Below are the code and all the weights of a small trained network. Each question names an input and a class and asks about switching units off, where a switched-off unit gives its printed mean instead of its output.

import numpy as np


def w(rows, s, z=0):
    codes = np.array(rows[::2]) - 128.0
    scale = np.full(codes.shape[1], s)
    scale[-1] = z or s
    return codes * scale


def f(y):
    return y / 2 * (1 + np.tanh(0.7978845608 * (y + 0.044715 * y**3)))


def log_softmax(a):
    a = a - a.max(-1, keepdims=True)
    return a - np.log(np.exp(a).sum(-1, keepdims=True))


def net(x, mask):
    res = np.array(x, float).reshape(1, 6) / 4 @ E
    y = f(res @ A[0][:, :-1].T + A[0][:, -1])
    res = res + np.where(mask, y, B[0][:, -1]) @ B[0][:, :-1]
    return log_softmax(res[-1] @ U[:, :-1].T + U[:, -1])


A, B = {}, {}
E = w([
[123,133,115,140,134,147,121,133,127,104,126,121],'x0',
[128,120,134,121,110,122,137,135,116,148,132,131],'x1',
[190,152,22,214,65,87,190,24,103,118,132,174],'x2',
[108,183,243,200,39,154,81,91,146,88,114,209],'x3',
[128,110,128,116,126,113,107,116,102,143,135,144],'x4',
[15,5,115,205,164,80,169,186,192,89,144,174],'x5',
],0.011)
A[0] = w([
[169,191,151,166,75,160,121,97,113,115,120,178,139],'n1',
[107,134,189,129,115,129,85,117,174,132,119,179,128],'n2',
[83,75,71,200,121,73,176,127,144,92,129,182,5],'n3',
[162,171,11,100,156,108,171,116,83,162,130,65,254],'n4',
[107,156,169,78,156,158,81,156,102,144,87,91,181],'n5',
[112,77,112,93,198,119,154,168,135,129,143,104,194],'n6',
[85,97,145,99,138,131,116,155,165,118,127,152,95],'n7',
[59,58,188,148,178,126,117,188,140,116,134,127,112],'n8',
[146,140,173,64,133,175,93,146,150,133,142,96,202],'n9',
[81,89,134,95,169,108,159,145,133,148,127,107,140],'n10',
[45,149,201,172,97,139,102,138,135,121,132,144,127],'n11',
],0.012,0.006)
B[0] = w([
[191,222,120,173,95,138,128,85,91,133,85,160,212],'n1',
[159,128,144,111,107,143,156,143,63,57,145,112,180],'n2',
[73,86,219,72,130,185,136,213,114,125,174,201,214],'n3',
[165,39,121,4,129,90,151,137,173,148,133,72,250],'n4',
[72,114,180,135,114,158,139,195,155,119,190,163,218],'n5',
[109,115,78,132,172,160,62,105,193,180,144,136,227],'n6',
[181,157,96,151,128,87,150,111,131,136,123,97,177],'n7',
[168,132,62,147,166,91,133,89,131,86,68,53,234],'n8',
[70,115,181,119,108,115,149,190,117,153,193,176,212],'n9',
[122,155,88,203,182,152,70,104,118,171,125,117,198],'n10',
[166,99,147,132,136,56,164,138,49,47,102,89,195],'n11',
],0.012,0.02)
U = w([
[27,67,156,60,138,174,124,180,201,193,185,162,221],'0',
[228,86,94,78,124,11,172,122,146,72,111,34,182],'1',
[84,136,254,143,87,136,156,170,106,58,156,197,163],'2',
[198,190,89,148,54,151,131,33,141,157,78,170,3],'3',
[116,120,15,169,165,108,83,118,182,143,119,86,43],'4',
],0.0089,0.0029)

Each question gives the input, the list of numbers given to net, and the class t.
The units are the neurons (one row each of A and B). Each row of codes is followed by its name. A weight is (code - 128) times the scale printed after its matrix; where a second scale follows, it is the last column's (A, B and U).
mask holds one flag per neuron, in row order. A switched-off neuron (its flag False) gives its mean, the last column of its row in B, instead of its output. The means were averaged over made-up inputs and are rounded, as every weight is.
A unit's drop is (log p(t) with every unit on - log p(t) with that unit switched off) / (log p(t) with every unit on - log p(t) with every unit switched off).
The circuit of an input: a set's keep is (log p(t) with only the set's units on - log p(t) with every unit switched off) / (log p(t) with every unit on - log p(t) with every unit switched off). Starting from all 11 units, units are removed one at a time, each time the one whose removal leaves the highest keep (on an exact tie, the one counted first), for as long as the keep stays at least 0.8.
units of the circuit, in order: the units of the circuit, biggest drop first
unit that matters most: the unit with the biggest drop
top k neurons: the k neurons with the biggest drops, biggest first
drop of u: that unit's drop, to one decimal
input [1,-5,-1,2,5,7], class 1: unit that matters most => n8
input [1,6,5,1,-4,0], class 3: top 2 neurons => n5, n9
input [5,-8,-6,1,-1,1], class 1: top 4 neurons => n8, n3, n11, n7
input [3,0,7,1,-1,3], class 2: top 2 neurons => n6, n3
input [-5,4,8,1,6,3], class 2: units of the circuit, in order => n6, n3
input [4,6,1,7,6,-4], class 3: top 3 neurons => n1, n3, n5
input [8,4,1,2,1,0], class 3: top 2 neurons => n3, n4
input [0,1,-7,-1,-3,7], class 4: top 2 neurons => n6, n10
input [-2,2,-4,-7,8,1], class 4: top 2 neurons => n3, n10
input [7,-2,-2,0,-5,-3], class 0: top 2 neurons => n11, n1
input [2,2,-8,0,-1,5], class 4: top 3 neurons => n6, n10, n4
input [-2,-1,-8,1,8,5], class 1: top 2 neurons => n11, n8
input [-8,-7,0,1,-7,-7], class 2: top 4 neurons => n6, n1, n8, n9
input [-3,7,-2,8,-1,7], class 1: units of the circuit, in order => n8
input [-1,-1,-7,2,4,1], class 1: top 2 neurons => n8, n3
input [7,-1,-4,2,0,0], class 2: top 3 neurons => n4, n5, n9
input [6,6,0,7,2,7], class 1: top 2 neurons => n8, n11
input [7,-3,-1,4,-2,-8], class 2: drop of n9 => 0.1
input [1,5,7,-4,1,7], class 0: drop of n8 => 0.0
input [-1,-8,4,-8,-5,6], class 0: units of the circuit, in order => n3
input [8,-6,4,-1,1,7], class 0: drop of n3 => 5.4
input [-1,-2,-1,-6,7,7], class 4: drop of n8 => 0.5
